Below are the code and all the weights of a small trained network. Each question names an input and a target symbol and asks about switching units off, where a switched-off unit gives its printed mean instead of its output.

import numpy as np


def w(rows, s, z=0):
    codes = np.array(rows[::2]) - 128.0
    scale = np.full(codes.shape[1], s)
    scale[-1] = z or s
    return codes * scale


def f(y):
    return y / 2 * (1 + np.tanh(0.7978845608 * (y + 0.044715 * y**3)))


def softmax(a):
    e = np.exp(a - a.max(-1, keepdims=True))
    return e / e.sum(-1, keepdims=True)


def log_softmax(a):
    a = a - a.max(-1, keepdims=True)
    return a - np.log(np.exp(a).sum(-1, keepdims=True))


def net(x, mask):
    ids = ['αβζλμπσ'.index(c) for c in x.split()]
    T = len(ids)
    res = E[ids] + P[:T]
    r = res
    for j in range(2):
        rows = slice(2 * j, 2 * j + 2)
        q, k, v = (r @ M[0][rows].T for M in (Q, K, V))
        z = softmax(np.where(np.tri(T) > 0, q @ k.T / 2**0.5, -1e9)) @ v
        o = O[0][rows]
        res = res + np.where(mask[j], z, o[:, -1]) @ o[:, :-1]
    y = f(res @ A[0][:, :-1].T + A[0][:, -1])
    res = res + np.where(mask[2:6], y, B[0][:, -1]) @ B[0][:, :-1]
    return log_softmax(res[-1] @ U[:, :-1].T + U[:, -1])


Q, K, V, O, A, B = {}, {}, {}, {}, {}, {}
E = w([
[130,62,108,232,114,226,36],'α',
[199,119,42,198,177,173,126],'β',
[120,122,77,78,110,83,109],'ζ',
[2,187,85,199,169,44,141],'λ',
[113,239,92,95,190,172,200],'μ',
[198,134,133,188,113,154,162],'π',
[71,82,169,240,119,164,125],'σ',
],0.019)
P = w([
[103,165,136,74,197,198,137],'0',
[190,40,83,159,171,69,155],'1',
[237,141,130,129,133,35,125],'2',
[67,119,183,113,106,213,109],'3',
[149,27,82,197,229,93,156],'4',
[236,163,146,121,130,35,110],'5',
[84,133,182,75,125,221,106],'6',
[136,59,55,195,254,107,166],'7',
],0.0088)
Q[0] = w([
[131,178,115,123,2,212,32],'h1',
[55,64,22,110,103,112,76],'h1',
[138,97,57,100,162,107,88],'h2',
[166,79,88,183,241,120,103],'h2',
],0.0083)
K[0] = w([
[205,26,166,58,117,213,125],'h1',
[52,80,82,82,104,102,44],'h1',
[139,33,74,190,115,122,69],'h2',
[181,1,142,147,117,166,27],'h2',
],0.009)
V[0] = w([
[92,132,83,68,79,212,30],'h1',
[255,92,132,48,61,228,135],'h1',
[121,78,162,84,121,206,25],'h2',
[90,125,237,117,132,157,180],'h2',
],0.0081)
O[0] = w([
[145,205,150,111,114,124,26,104],'h1',
[254,99,148,123,153,195,146,45],'h1',
[119,73,108,109,107,171,122,184],'h2',
[194,115,169,147,91,164,135,2],'h2',
],0.0098,0.0076)
A[0] = w([
[55,9,74,112,59,9,152,173],'n1',
[62,131,208,149,134,248,69,5],'n2',
[186,66,64,242,133,3,177,11],'n3',
[51,161,72,49,57,202,168,125],'n4',
],0.006,0.0028)
B[0] = w([
[109,112,182,90,245,211,143,254],'n1',
[152,84,134,25,62,67,252,154],'n2',
[107,203,166,71,43,131,77,209],'n3',
[62,157,141,123,149,230,119,167],'n4',
],0.011,0.012)
U = w([
[95,2,51,175,226,177,100,178],'α',
[76,159,91,81,124,155,6,172],'β',
[107,68,112,10,187,96,124,109],'ζ',
[51,103,124,131,167,155,90,1],'λ',
[47,79,63,117,154,77,214,176],'μ',
[112,178,170,119,130,215,124,59],'π',
[130,88,231,187,201,165,94,221],'σ',
],0.0072,0.0032)

Each question gives the input, a string of symbols that net reads in full, and the target symbol t.
The units are the heads (2 rows each of Q, K, V and O) and the neurons (one row each of A and B). Each row of codes is followed by its name. A weight is (code - 128) times the scale printed after its matrix; where a second scale follows, it is the last column's (O, A, B and U).
mask holds one flag per unit, heads first, then neurons. A switched-off unit (its flag False) gives its mean, the last column of its rows in O or B, instead of its output. The means were averaged over made-up inputs and are rounded, as every weight is.
A unit's drop is (log p(t) with every unit on - log p(t) with that unit switched off) / (log p(t) with every unit on - log p(t) with every unit switched off).
The circuit of an input: a set's keep is (log p(t) with only the set's units on - log p(t) with every unit switched off) / (log p(t) with every unit on - log p(t) with every unit switched off). Starting from all 6 units, units are removed one at a time, each time the one whose removal leaves the highest keep (on an exact tie, the one counted first), for as long as the keep stays at least 0.8.
units of the circuit, in order: the units of the circuit, biggest drop first
most important unit: the unit with the biggest drop
top k neurons: the k neurons with the biggest drops, biggest first
drop when u is switched off: that unit's drop, to one decimal
input α α β σ α λ, target λ: most important unit : n1
input ζ π α β α ζ λ σ, target λ: units of the circuit, in order : (h1; n1)
input ζ α ζ λ β, target λ: units of the circuit, in order : (h1; n3; n1)
input α β β λ, target λ: units of the circuit, in order : (h1; n1)
input λ μ β β μ μ π, target σ: top 2 neurons : (n3; n2)
input ζ α π λ λ λ μ ζ, target λ: units of the circuit, in order : (h1; n1; n4)
input β σ β β β, target β: top 3 neurons : (n3; n1; n2)
input β λ ζ π σ, target λ: units of the circuit, in order : (h1; n3; n1)
input π ζ α σ μ, target α: units of the circuit, in order : (n3; n2)
input ζ β ζ λ ζ β ζ μ, target λ: top 3 neurons : (n4; n1; n2)
input ζ λ β ζ β, target λ: drop when n3 is switched off : 0.7
input ζ π ζ β α β λ π, target λ: drop when h1 is switched off : 0.9
input β α ζ β ζ β σ, target μ: drop when n2 is switched off : 0.7
input α ζ σ ζ β π β μ, target α: drop when h2 is switched off : 0.4
input α σ ζ σ, target μ: units of the circuit, in order : (n2)
